Known rows:
V: [ 18  34  11  -8 -10  16 -21  18   0 -17 -45 -33 -21 -10  -7 -19  16  -8
  16 -21]
AA: [-35   0  17  10 -13 -12   4 -28   2 -10  43  27  -7  -2 -16  15   3   4
  -3  11]
AO: [-25  10   9   1 -15 -41  13 -17 -15  -5  19  28 -14  -4 -23  18 -20   8
 -14  -1]
E: [  7  48   2   0 -12  37 -30  15   1 -16 -40 -28  -6  11 -11 -18  21   0
  28 -28]
AB: [ 31 -18 -12  -8  23  33 -17  25   7  -4   2   5   1  37  19   5  -3  -2
   5  14]
AE: [  2   5 -18   8   2 -52  23  10  10   2  63 -29  -3 -26   4 -29 -13 -24
  27  -8]
K: [-15   3   7  12  -9 -11  -5 -27  -4 -10  35  35  -6   8 -17  12   5  10
  -1  -4]
AD: [ 25  10 -25   9   0 -28  55   7  13   2  47 -26  -2 -10   0 -19 -18 -43
  27 -15]
AH: [-29 -16  -8 -19  15  19 -21  28  11   2  -4  -9  12  25  19  -7  -9  17
  11  19]
Z: [-22 -23 -19 -20  20  37  27  25   4   2 -22 -24   8  11  20   0  -5  13
  -8   4]
B: [-14  -1  10  11 -11 -15  -3 -32  -2  -9  43  29  -9   0 -17  12   3   7
  -2   4]
D: [ -8 -24 -15 -15  27  40  24  23   4   0 -11 -21  -5   8  24   2  -7   2
  -8  18]
AJ: [ 24 -34  -7  14 -14  17 -71   4   9  10 -28 -36 -18 -15  -6  16 -19   3
  10 -23]
Q: [ 22  -6  18   4 -18 -29   7 -32 -14 -10  27   5  -3   0  -9  -2 -11  13
 -17  -5]
AF: [ 19  10   1   3 -21  -7  15 -34   3  -7   6  27  -6 -25  -6  22  -4  10
 -11  11]

Facts:
Π B <- A AK E
Π AF <- AG
Π O <- AH AK
Π AE <- AH
Π AA <- AI AK
Π J <- AK AL E
Π AD <- AL
Π Y <- AL
Π X <- AM
Π R <- AM
Π AO <- AN
Π AC <- AN
Π S <- C
Π G <- C Z
Π P <- E
Π AB <- E H
Π K <- E
Π Q <- T
Π M <- W
Π L <- W
Π D <- Z
{A AB AC AH AL AN D J L U Y Z} Θ 743
{AA AF AI AK AO B I K M P Q R S T X} Θ 470
{AD AE H} Θ 373
{AG C F O} Θ 190
{AJ} Θ 906
{AM G N W} Θ 357
{E V} Θ 6

Rows, some named above:
[-29  -7  -6  19   3  22  -5  16 -22   4 -51  12  -7 -39  19 -38  13 -21
  -7  10] | G
[  9  45   3   1 -13  31 -27  19   2 -17 -44 -26  -5   7 -12 -15  25  -2
  29 -29] | E
[-20 -17 -19 -19  20  37  29  28   4   0 -28 -24   3  12  19   1  -9  14
  -6  10] | Z
[ 44  16 -31  15  -1 -41  44  14  10  -1  54 -25   9 -10  -1 -13 -11 -16
  22 -23] | H
[ 33  12 -34  16  -1 -42  43  13   8   0  50 -24   8 -11  -1 -17  -9 -21
  24 -21] | H
[-48  -8   4   6  -5   4  37 -30  -5  -7  12  13 -11 -21 -21   9   1  14
 -16  -4] | S
[ 23  47   5   4  13   3 -52 -21  10  15 -31 -33  23 -26  23  18   6 -10
  -4 -14] | AG
[-22  30  21   8  28  -4 -79 -19   9  13  13 -26  15 -11  16   6  15 -19
   8 -13] | O
[ -8  -2   7   1 -15 -20  21 -25  -5  -7  16  19  -8 -10 -18   7  -3  14
 -10  -3] | I
[ 44 -19  -6 -21  17  16  24  25  14   9  -6   0 -10  21  21  -6   7   9
  -8   6] | L
[ -7 -16 -13 -17   9  35  16  21  10   3 -13  -6  13  40   8   2 -13  -4
   8  13] | AL
[ 25  43   6   3  12   1 -46 -20  10  16 -35 -25  22 -25  22  18   7 -12
  -2 -13] | AG
[ 27   6 -23   8  -1 -31  54   1  11   2  49 -26  -2 -10  -2 -13 -18 -43
  28 -19] | AD
[-26   9   8   1 -13 -48  13 -20 -12  -4  16  29 -17  -5 -25  20 -17   8
 -15  -4] | AO
[ 14 -16  -6 -21  16  26   6  26   6   4 -18 -15   3  17  18  -2  -5   5
  -4  15] | U
[  9  -4  13  -2 -14 -23  34 -28   0  -1  27  36 -15  -8 -18  -1  17  18
 -11  -9] | M
[-27  30   2   8  30  20 -21 -18   0  12 -36 -47  18 -25   9   6  12  -3
  -8 -27] | C
[  6 -12 -11 -11  16  29  -3  28   8   1   4  -9  10  38  21   4  -3  10
   8  15] | A

The same nodes again, as new rows of numbers:
Known rows:
AI: [ -6  30   7 -24 -18  -4  33  18  -9 -26  12   6  10 -16   8   1  -9   3
 -19  10  16  -1 -32   1   3 -28  16 -42  19  -2 -26 -38  23  -8 -22  -3
  37 -19   7  -7 -40 -20   5  -3  20  -8   9   5 -32   3 -25 -13]
AG: [ -4 -56  18 -24  -4  -8 -20  -4  24  15 -30  -5  20 -13  -2  42   4   3
  23  31   1  11  16 -33 -34   3   3 -11 -13 -43  24 -35  43   1  14  40
 -32 -31 -19  30 -23  20  -5   6  34   7  18  24 -10  30 -26  23]
Z: [ 24   6 -30 -32  -3   3  28 -18  58  35 -22  52   1  15 -35  77  40   7
 -21 -35 -21 -21  54 -26  20 -36   5  31 -36 -33  27 -16  29  32  17 -17
  10   3 -15  40 -34 -47  70  18  -8  18 -50  29  51 -34  13  34]
AL: [ -4  41   4 -37   5  11  39 -16  10 -19  -4  35 -20   5 -29  23  19   0
  -6 -53   9  15  -5 -10  -2 -10  37 -15 -50 -50  -2  20  32  -5  -3  15
 -14 -21 -16  14 -20 -36  24  23  27  -5 -22  12  22 -17  34 -25]
Y: [-11   3  19  -5   2  -6  15  -7 -10   1  10  26 -23  14 -24  23  29  -2
 -13 -40  -1   7  -6  -5   7  20  32   5 -32 -25   2  30  15   9   1 -21
 -16 -24 -30  10   9 -23   5  21 -10 -21  -6  12  38 -32  61 -34]
AE: [-41 -22  28  33  -5   9  35 -11  -9  37   7  -3  -6 -20 -10  28  42  29
  26   7 -13  35 -70  -2 -22  -1  12 -16  15 -35  13  -2  36 -16  34 -15
  17 -18  -9 -61   3  -3 -14   7 -23 -25   4  10  19  31   9 -15]
N: [-37 -22  17 -13  29 -22  14  18  19  26 -45  33 -26 -11  -6  51  -2 -15
 -12  34  -8 -27 -13  14 -17 -12   6 -17  -2 -43  32   3  29 -32   5  -3
  -7  -8  30  19 -15  37  31  34 -25 -65  17 -12  48  25 -39   6]
G: [-17 -49   2  -5  16 -20  16  17  30  70 -33  41 -27  15  -9  82  33   2
 -41  42 -17 -59  17   1  -6  -9 -25  19  10 -20  42 -11  27  13  21 -76
  22  -8  19  20 -28  19  47  46 -69 -53  -8  19  65   4 -58  26]
AC: [-12 -16   3  12  13 -31 -11  -6  22  12 -13  28  -4   1 -26  45  15 -21
   8 -24 -36   2  23  -4  25   5  30  13 -29 -25  23  13   6  -7   6  19
 -35   5 -24  39  26  -2  28  -1 -12 -12  12 -17  56 -32  83   4]
R: [ -9 -15   6  14 -10 -41 -10  28  11  -1  -4   0  25 -20  15  19 -16 -14
  -6  36 -26 -10  -2   8  26 -21  11 -22  35  17  -1 -47   1 -13 -16   8
  16   6   4  14   0  10  15 -27 -10 -13  40 -20  -4 -13  17  16]
AD: [-44 -23  30  31  -7  12  36 -12 -15  35  12  -5  -8 -17  -8  25  42  32
  22   5  -8  36 -71  -2 -23   0  12 -18  15 -33  11  -1  35 -17  34 -22
  17 -21 -12 -63   4  -5 -18  10 -23 -27   3  17  18  33   8 -22]
AB: [-14  -1  23  -1   2  -9  13  -5 -20   1  19  24 -26  17 -24  20  30  -2
 -16 -38  -2   6  -9  -6   8  27  31   5 -32 -21   1  35  12   9   3 -32
 -16 -31 -35   8  13 -22  -1  23 -15 -24  -5  12  40 -32  67 -40]
I: [  0   3  -3  -3 -14 -25   7  23  13  -4  -2   6  22 -18  10  21 -10  -7
 -12  26 -13 -13  -4   0  20 -31   8 -25  30  10  -6 -52  12  -5 -17   3
  29   0   6  11 -21  -4  20 -19   1  -7  23  -6 -13  -7  -6  15]
O: [-19 -66  50  -9 -13  -5 -17   3 -30  11  16 -19  -3   9   5  15  22  11
   0  25  25  12 -22 -29 -43  48   5 -10  -8 -27   6  -6  37  15  11 -23
 -18 -61 -35   0 -15  14 -51  27  10 -19  19  45 -15  22 -14 -24]
D: [ 14 -20 -14  -4  -3 -12  10 -11  41  49  -5  43  -6  26 -29  75  48   5
 -25 -24 -28 -27  49 -19  26  -7  -1  43 -25 -12  28  -4  15  38  20 -47
   5  -2 -28  37 -12 -35  51  18 -38   5 -34  29  65 -45  42  26]

Rows, some named above:
[ -4  39   3 -36   5  13  38 -17   6 -19  -4  37 -20   4 -30  24  22  -2
  -8 -53  10  15  -5 -10  -4 -13  38 -14 -48 -52  -1  20  29  -4  -4  16
 -13 -21 -16  14 -18 -37  24  22  26  -7 -23  14  23 -16  34 -24] | AL
[ 20 -58  -3 -40 -15   7   1  -8  49  50 -24   9  24   7  -8  72  32  21
  -7  28   4 -15  43 -49 -33 -12 -25  15 -14 -35  29 -59  52  38  28 -12
   6 -29 -19  31 -61  -7  21  21  13  24 -25  59  -4  19 -68  47] | C
[-16 -65  48 -10 -10  -4 -15   4 -28  10  15 -20  -4   6   4  17  22  12
   0  25  22  12 -21 -31 -43  48   4  -9  -9 -26   3  -9  35  15  13 -22
 -19 -60 -35   1 -14  13 -52  28  11 -17  18  44 -15  22 -16 -26] | O
[ -2  -1  -3  -7   8 -15   5 -11  26  11 -12  32  -9   4 -29  45  20  -9
  -1 -30 -26   1  25  -6  18  -6  30  13 -33 -31  21  10  14   1   6  12
 -24  -1 -19  34   7 -19  37   6  -3  -7  -9  -4  47 -34  61   5] | U
[ -8  31   9 -29   5   6  32 -13  -2 -15   3  33 -21   7 -29  21  25   1
 -10 -50  11  13  -9  -9  -3  -1  38  -9 -44 -43  -1  24  28   0  -2   4
 -14 -24 -18  11 -13 -35  16  23  17 -13 -20  14  26 -21  40 -31] | A
[ -5  35   2 -33   5   9  33 -16  10 -15  -4  36 -16   4 -28  27  19  -3
  -7 -49   4  13  -3  -9   0 -12  36  -9 -46 -47   2  18  26  -2  -4  17
 -16 -17 -16  17 -15 -33  25  19  24  -5 -19   8  27 -19  37 -20] | AH
[-37 -21  19 -13  29 -23  14  18  19  24 -44  33 -27 -12  -4  52  -2 -15
 -12  34  -8 -25 -12  14 -16 -11   8 -16  -2 -43  32   2  28 -32   5  -6
  -7  -5  29  18 -12  36  33  33 -24 -64  19 -11  44  25 -39   5] | N
[ 32  13  35 -44 -25   8  25   2 -14 -10  -7  37  21  -3 -17 -13  10  32
  -4  -9  42   9 -39 -10 -28 -33  19 -40  11 -76  36 -23  50  -4   0   9
  12 -64  13 -14 -23 -32  20  52  61 -19 -29 -69 -11   8 -49 -65] | E
[ 23   7 -30 -33  -1   4  29 -19  59  38 -21  51  -2  15 -36  77  40   5
 -20 -36 -20 -22  53 -24  18 -35   4  32 -37 -34  28 -16  29  32  16 -17
  10   5 -16  37 -34 -49  70  18 -11  19 -51  27  50 -34  14  34] | Z
[ -7 -65  26 -14  -6 -12 -23   0  15  19 -17  -9  15  -6   1  39  12   3
  15  33   0   7  12 -32 -32  19   0  -4  -9 -35  24 -33  37   7  16  15
 -28 -34 -26  27 -19  22 -15  10  23   0  20  26  -6  24 -22  16] | F
[-38   2  21  11  -4  24  50 -18  -2  26   0   5  -5 -26 -11  23  35  32
  26  -5  -3  40 -72  -4 -30 -20  16 -29   6 -50   9  -9  45 -24  31   5
  16 -18  -1 -59 -14 -14  -6   9   0 -17  -9  14   7  42 -13 -15] | H
[ 19 -20 -17  -1 -27 -22  12  22  25  35   5  15  24   3   6  51  19   7
 -37  35 -17 -38  24 -12  29 -34 -20   8  38  28   0 -67  12  33  -2 -61
  58   1  -2  13 -39 -23  38  -7 -35   5  -6  26   4 -22 -28  39] | S

